Below is a small trained network, with its code and all its weights. Each question gives an input and a target symbol and asks what happens when units are switched off, that is, made to give their printed mean instead of their output.

import numpy as np


def w(rows, s, z=0):
    codes = np.array(rows[::2]) - 128.0
    scale = np.full(codes.shape[1], s)
    scale[-1] = z or s
    return codes * scale


def norm(h):
    return h / np.sqrt((h * h).mean(-1, keepdims=True) + 1e-5)


def f(y):
    return y / 2 * (1 + np.tanh(0.7978845608 * (y + 0.044715 * y**3)))


def softmax(a):
    e = np.exp(a - a.max(-1, keepdims=True))
    return e / e.sum(-1, keepdims=True)


def log_softmax(a):
    a = a - a.max(-1, keepdims=True)
    return a - np.log(np.exp(a).sum(-1, keepdims=True))


def net(x, mask):
    ids = ['ΣΩβδητψ'.index(c) for c in x.split()]
    T = len(ids)
    res = E[ids] + P[:T]
    r = norm(res)
    for j in range(2):
        rows = slice(2 * j, 2 * j + 2)
        q, k, v = (r @ M[0][rows].T for M in (Q, K, V))
        z = softmax(np.where(np.tri(T) > 0, q @ k.T / 2**0.5, -1e9)) @ v
        o = O[0][rows]
        res = res + np.where(mask[j], z, o[:, -1]) @ o[:, :-1]
    y = f(norm(res) @ A[0][:, :-1].T + A[0][:, -1])
    res = res + np.where(mask[2:10], y, B[0][:, -1]) @ B[0][:, :-1]
    return log_softmax(norm(res)[-1] @ U[:, :-1].T + U[:, -1])


Q, K, V, O, A, B = {}, {}, {}, {}, {}, {}
E = w([
[144,83,98,204,196,127,157],'Σ',
[117,148,160,161,165,166,128],'Ω',
[110,107,135,180,154,159,147],'β',
[198,108,130,121,156,127,228],'δ',
[143,80,91,179,231,122,39],'η',
[153,29,90,151,160,11,249],'τ',
[157,57,90,116,166,101,195],'ψ',
],0.019)
P = w([
[88,70,231,164,145,147,165],'0',
[251,170,20,169,69,114,209],'1',
[52,152,136,198,226,134,127],'2',
[240,182,3,152,85,120,157],'3',
[69,141,140,116,220,142,82],'4',
[239,159,95,133,134,119,144],'5',
[76,118,142,108,135,117,128],'6',
[219,87,87,193,219,216,118],'7',
[125,165,180,49,149,93,101],'8',
],0.014)
Q[0] = w([
[226,120,47,136,140,142,156],'head 0',
[188,131,91,167,97,175,74],'head 0',
[82,171,74,88,6,89,69],'head 1',
[44,58,226,65,202,138,136],'head 1',
],0.017)
K[0] = w([
[147,116,110,89,219,181,180],'head 0',
[142,77,94,139,177,194,133],'head 0',
[219,90,206,164,5,122,144],'head 1',
[132,205,12,21,150,138,67],'head 1',
],0.019)
V[0] = w([
[224,200,144,170,113,132,118],'head 0',
[106,174,177,160,136,115,252],'head 0',
[139,168,197,177,99,186,218],'head 1',
[165,44,36,102,135,58,189],'head 1',
],0.015)
O[0] = w([
[90,137,90,147,204,70,61,69],'head 0',
[61,138,100,141,154,243,111,238],'head 0',
[157,58,140,166,187,105,97,2],'head 1',
[98,152,160,75,100,157,9,185],'head 1',
],0.012,0.0072)
A[0] = w([
[57,114,245,139,121,83,169,138],'neuron 0',
[132,21,182,118,151,119,98,30],'neuron 1',
[167,168,86,172,68,108,145,159],'neuron 2',
[143,118,73,161,141,152,115,2],'neuron 3',
[75,87,121,84,129,126,179,166],'neuron 4',
[5,84,198,109,176,145,166,134],'neuron 5',
[98,132,125,94,105,43,134,58],'neuron 6',
[133,160,76,177,83,102,112,209],'neuron 7',
],0.022,0.0053)
B[0] = w([
[58,197,182,235,155,217,117,160],'neuron 0',
[42,111,149,127,149,164,209,169],'neuron 1',
[73,199,107,139,84,133,98,196],'neuron 2',
[117,143,192,117,50,39,143,192],'neuron 3',
[172,150,171,72,172,142,96,184],'neuron 4',
[52,254,160,185,107,168,173,255],'neuron 5',
[159,55,231,196,125,89,144,150],'neuron 6',
[140,142,80,41,147,166,115,192],'neuron 7',
],0.021,0.0096)
U = w([
[51,109,168,133,188,155,132,110],'Σ',
[135,223,3,55,112,86,121,2],'Ω',
[163,121,124,7,255,84,52,238],'β',
[199,99,221,71,87,37,97,124],'δ',
[167,68,68,108,146,80,144,100],'η',
[241,95,32,154,176,100,144,183],'τ',
[250,44,65,129,98,210,54,219],'ψ',
],0.0071,0.0015)

Each question gives the input, a string of symbols that net reads in full, and the target symbol t.
The units are the heads (2 rows each of Q, K, V and O) and the neurons (one row each of A and B). Each row of codes is followed by its name. A weight is (code - 128) times the scale printed after its matrix; where a second scale follows, it is the last column's (O, A, B and U).
mask holds one flag per unit, heads first, then neurons. A switched-off unit (its flag False) gives its mean, the last column of its rows in O or B, instead of its output. The means were averaged over made-up inputs and are rounded, as every weight is.
A unit's drop is (log p(t) with every unit on - log p(t) with that unit switched off) / (log p(t) with every unit on - log p(t) with every unit switched off).
The circuit of an input: a set's keep is (log p(t) with only the set's units on - log p(t) with every unit switched off) / (log p(t) with every unit on - log p(t) with every unit switched off). Starting from all 10 units, units are removed one at a time, each time the one whose removal leaves the highest keep (on an exact tie, the one counted first), for as long as the keep stays at least 0.8.
units of the circuit, in order: the units of the circuit, biggest drop first
most important unit: the unit with the biggest drop
k most important neurons: the k neurons with the biggest drops, biggest first
which heads matter: for each layer, one digit per head in row order, 1 if its drop is at least 0.15 and else 0, layers parted by /
input ψ η η Σ ψ η τ η, target ψ: most important unit -> head 1
input η Σ η τ Ω Ω ψ Ω, target τ: units of the circuit, in order -> head 1; neuron 5; head 0
input ψ η Ω τ, target ψ: which heads matter -> 11
input Σ Ω Σ η η ψ, target δ: which heads matter -> 01
input ψ δ η Σ, target ψ: units of the circuit, in order -> head 1; head 0; neuron 5
input τ η ψ η ψ η ψ η η, target δ: which heads matter -> 11
input Σ Σ ψ η η η η, target δ: units of the circuit, in order -> neuron 6; head 0; neuron 5
input η ψ Ω η η, target β: 2 most important neurons -> neuron 5; neuron 7
input Ω β η β, target τ: which heads matter -> 01
input Σ τ η δ Ω δ η η, target τ: units of the circuit, in order -> head 1; neuron 5
input δ η τ η η Σ, target β: units of the circuit, in order -> neuron 5; head 0; neuron 2
input ψ δ δ η η η η Ω, target Ω: which heads matter -> 11
input η η δ τ η, target β: units of the circuit, in order -> head 0; neuron 5; neuron 0
input ψ η Σ Σ Ω η τ Σ, target τ: units of the circuit, in order -> head 1; neuron 5
input Ω β Σ Σ, target τ: units of the circuit, in order -> head 1
input η ψ η η Σ ψ ψ Ω, target δ: 2 most important neurons -> neuron 3; neuron 5
input η η η Σ Σ η ψ ψ, target δ: units of the circuit, in order -> neuron 3; neuron 5
input β ψ ψ η Σ ψ Ω β, target δ: units of the circuit, in order -> neuron 3; head 0; neuron 5
input η η Ω η η δ, target τ: which heads matter -> 01
input η η ψ Σ η β, target ψ: most important unit -> neuron 5
input η η η η η ψ η τ, target Ω: 2 most important neurons -> neuron 2; neuron 6
input τ Σ η δ, target β: units of the circuit, in order -> head 1; head 0; neuron 5
input τ δ Σ ψ η Σ, target δ: units of the circuit, in order -> neuron 3; neuron 5
input τ δ η τ, target β: units of the circuit, in order -> head 1; neuron 5
input δ δ Σ ψ, target Σ: 2 most important neurons -> neuron 1; neuron 3
input Σ Ω ψ ψ τ ψ, target ψ: which heads matter -> 01
input η Ω η, target Ω: which heads matter -> 11
input δ η Σ τ, target Σ: units of the circuit, in order -> head 1
input η η Σ η η δ, target δ: 2 most important neurons -> neuron 3; neuron 5
input ψ τ η ψ, target ψ: which heads matter -> 11
